[[85 19 38  6 64 25 30 92 91]
 [29 19 80 51 19 83 73 44 92]
 [78 18 79  9 14 45 68 78 50]]
Rows and columns are numbered from 0.
The entry at row 2, column 0: 78
What is the entry directly below 6?
A: 51
What is the entry directly below the centre entry?
A: 14
What is the entry at row 0, column 1?
A: 19
What is the entry in the top-right corner?
A: 91
The entry in row 2 and column 1: 18
What is the entry in row 0 and column 0?
A: 85
The entry at row 0, column 2: 38
The entry directly below 85 is 29
The entry just right of the centre entry: 83

a = ((-0.194, 0.184, -0.009, 0.095, -0.103, 0.137, -0.068, -0.021, 0.184, -0.087, -0.028), (-0.197, 0.040, 0.099, 0.206, 0.038, -0.140, 0.038, 0.140, -0.048, -0.117, 0.121), (-0.188, 0.214, 0.078, -0.099, 0.078, -0.058, 0.123, -0.100, 0.055, 0.059, -0.036), (-0.196, 0.046, -0.012, 0.207, 0.026, -0.140, 0.057, 0.136, -0.070, -0.097, 0.162), (-0.194, 0.093, 0.029, 0.184, -0.072, -0.054, 0.133, -0.028, -0.110, 0.139, 0.126), (-0.195, 0.045, 0.065, 0.207, 0.025, -0.143, 0.058, 0.134, -0.070, -0.092, 0.163), (-0.198, 0.065, 0.042, 0.206, -0.010, -0.127, 0.104, 0.090, -0.122, -0.001, 0.202), (-0.195, 0.155, -0.026, 0.073, -0.133, 0.135, 0.036, -0.093, 0.093, 0.073, -0.091))
The minimum -> -0.198
The 3rd smallest entry: -0.196
The maximum -> 0.214
The entry just left of 0.135 is -0.133
Find the entry just right of -0.048.
-0.117
The entry just left of the largest entry -> -0.188
The 4th entry in reading order -> 0.095
The first entry in reading order -> -0.194
The entry just left of 0.055 is -0.100

Read these off the table that follows. Counting starts at 0.
1) Read off the entry in row 0 and column 2.
2) Read off the entry just left of -15.58.
3) Read off the entry just right of -17.66.
4) Read off the entry directly above the smallest entry.
5) Read off the entry in the bottom-left corner.
6) Read off the top-right entry.
7) Read off the entry just left of 3.44.
8) Read off the entry directly above -18.53.
[[  8.39  13.54 -18.23 -19.19 -11.45  -2.75   3.55 -11.64 -16.61  13.97]
 [  8.66  10.59 -18.29 -10.61  -6.80  11.27 -18.02   8.02 -23.94  10.97]
 [ 19.30  14.83 -17.66 -19.34 -22.09 -18.53  16.35  -9.89 -15.58  15.80]
 [  0.36  -9.02   7.21   6.83  -4.00  -5.65   3.44  11.30   6.70  -6.55]]
1) -18.23
2) -9.89
3) -19.34
4) -16.61
5) 0.36
6) 13.97
7) -5.65
8) 11.27

W =
[[ 23 -39 -28 -26  30]
 [ 17 -37 -21  37 -30]
 [-30  34  17  30  26]
 [ 36  -4 -33 -36 -23]
 [ 12  35 -16 -16   4]
 [-29 -29  26  28 -24]
 [ 32  13   4  29 -32]
 [ -2 -31 -35  34  35]
 [-29  35  33 -32 -17]
 [-33 -33 -27  35  28]
 [-33  27 -20  28  30]
 [-33 -30  37 -38  22]
 [ 35  32 -26  27 -15]]
Indices start at 0.
The entry in the top-left corner is 23
The entry in row 2 and column 2: 17
The entry in row 1 and column 1 -> -37
The bottom-left entry -> 35
What is the entry at row 1, column 0?
A: 17
The entry at row 0, column 1 -> -39
The entry at row 2, column 0 -> -30
What is the entry directly above 12?
A: 36
What is the entry at row 0, column 2?
A: -28
The entry in the top-right corner: 30
The bottom-right entry is -15
What is the bottom entry of the column that holds the smallest entry?
A: 32
The median entry is -2
The entry just right of -28: -26
The entry directly below the centre entry: -35
The entry directly above -20 is -27
What is the entry directly above -36?
A: 30
What is the entry directly below -23?
A: 4
The entry directly above the centre entry -> 26
